Here is a tiny trained network, its code and every weight. The questions are about switching its units off for an input and a class, where a switched-off unit gives its printed mean instead of its output.

import numpy as np


def w(rows, s, z=0):
    codes = np.array(rows[::2]) - 128.0
    scale = np.full(codes.shape[1], s)
    scale[-1] = z or s
    return codes * scale


def norm(h):
    return h / np.sqrt((h * h).mean(-1, keepdims=True) + 1e-5)


def f(y):
    return y / 2 * (1 + np.tanh(0.7978845608 * (y + 0.044715 * y**3)))


def log_softmax(a):
    a = a - a.max(-1, keepdims=True)
    return a - np.log(np.exp(a).sum(-1, keepdims=True))


def net(x, mask):
    res = np.array(x, float).reshape(1, 7) / 4 @ E
    u = 0
    for l in range(2):
        y = f(norm(res) @ A[l][:, :-1].T + A[l][:, -1])
        res = res + np.where(mask[u : u + 8], y, B[l][:, -1]) @ B[l][:, :-1]
        u += 8
    return log_softmax(norm(res)[-1] @ U[:, :-1].T + U[:, -1])


A, B = {}, {}
E = w([
[168,84,31],'x0',
[127,126,128],'x1',
[143,194,60],'x2',
[127,128,127],'x3',
[128,128,129],'x4',
[127,127,127],'x5',
[253,92,166],'x6',
],0.0054)
A[0] = w([
[131,204,64,120],'0.n1',
[1,123,162,72],'0.n2',
[73,12,60,94],'0.n3',
[111,37,108,127],'0.n4',
[152,144,60,77],'0.n5',
[160,183,146,98],'0.n6',
[121,20,186,140],'0.n7',
[48,90,72,254],'0.n8',
],0.0096,0.0044)
B[0] = w([
[72,165,195,184],'0.n1',
[73,81,112,199],'0.n2',
[157,255,25,181],'0.n3',
[97,99,39,160],'0.n4',
[155,204,150,148],'0.n5',
[176,130,157,133],'0.n6',
[101,109,153,195],'0.n7',
[86,151,121,253],'0.n8',
],0.007,0.0051)
A[1] = w([
[53,250,121,112],'1.n1',
[149,123,174,129],'1.n2',
[139,78,78,53],'1.n3',
[60,109,151,3],'1.n4',
[115,169,83,157],'1.n5',
[192,130,160,51],'1.n6',
[213,213,140,97],'1.n7',
[108,38,187,156],'1.n8',
],0.015,0.0038)
B[1] = w([
[157,159,134,254],'1.n1',
[107,126,164,145],'1.n2',
[235,72,109,136],'1.n3',
[28,120,107,151],'1.n4',
[216,139,121,180],'1.n5',
[114,133,130,149],'1.n6',
[51,2,91,178],'1.n7',
[184,167,127,179],'1.n8',
],0.01,0.0098)
U = w([
[46,153,175,54],'0',
[151,180,61,162],'1',
[84,198,163,254],'2',
[172,195,97,144],'3',
[192,115,250,107],'4',
[235,79,123,25],'5',
[109,42,196,161],'6',
[162,52,86,76],'7',
],0.02,0.00077)

Each question gives the input, the list of numbers given to net, and the class t.
The units are the neurons (one row each of A and B). Each row of codes is followed by its name. A weight is (code - 128) times the scale printed after its matrix; where a second scale follows, it is the last column's (A, B and U).
mask holds one flag per neuron, layer by layer. A switched-off neuron (its flag False) gives its mean, the last column of its row in B, instead of its output. The means were averaged over made-up inputs and are rounded, as every weight is.
A unit's drop is (log p(t) with every unit on - log p(t) with that unit switched off) / (log p(t) with every unit on - log p(t) with every unit switched off).
The circuit of an input: a set's keep is (log p(t) with only the set's units on - log p(t) with every unit switched off) / (log p(t) with every unit on - log p(t) with every unit switched off). Starting from the 12 units with the biggest drops (on a tie, the unit counted first), units are removed one at a time, each time the one whose removal leaves the highest keep (on an exact tie, the one counted first), for as long as the keep stays at least 0.8.
units of the circuit, in order: the units of the circuit, biggest drop first
k most important neurons: the k neurons with the biggest drops, biggest first
top k neurons in layer l: the k neurons of layer l with the biggest drops, biggest first
drop when u is switched off: that unit's drop, to one decimal
input [8,4,5,2,-1,2,7], class 7: units of the circuit, in order -> 1.n7, 1.n1
input [1,7,-8,-3,8,2,1], class 5: 3 most important neurons -> 0.n1, 1.n8, 0.n4
input [-2,2,8,-3,-4,-6,0], class 2: 2 most important neurons -> 0.n1, 0.n3
input [-6,-4,5,-6,-1,6,4], class 6: most important neuron -> 1.n7
input [2,3,-4,-7,0,-2,-4], class 1: top 2 neurons in layer 0 -> 0.n3, 0.n2
input [6,6,5,3,8,1,3], class 7: 2 most important neurons -> 1.n7, 0.n5
input [-6,6,1,8,-3,-4,2], class 6: 2 most important neurons -> 0.n2, 1.n1
input [5,-8,2,3,5,-3,6], class 7: top 2 neurons in layer 0 -> 0.n2, 0.n5
input [2,5,5,1,8,5,4], class 7: 2 most important neurons -> 1.n7, 0.n7
input [0,4,2,7,3,4,6], class 6: top 2 neurons in layer 1 -> 1.n7, 1.n5
input [2,7,7,7,-2,-1,2], class 7: drop when 1.n7 is switched off -> 1.5
input [4,-5,3,-7,3,0,6], class 7: drop when 1.n7 is switched off -> 0.4
input [6,2,-6,-7,-2,-7,-8], class 1: drop when 0.n5 is switched off -> 0.0
input [-8,-7,6,1,-2,-4,6], class 6: units of the circuit, in order -> 1.n7
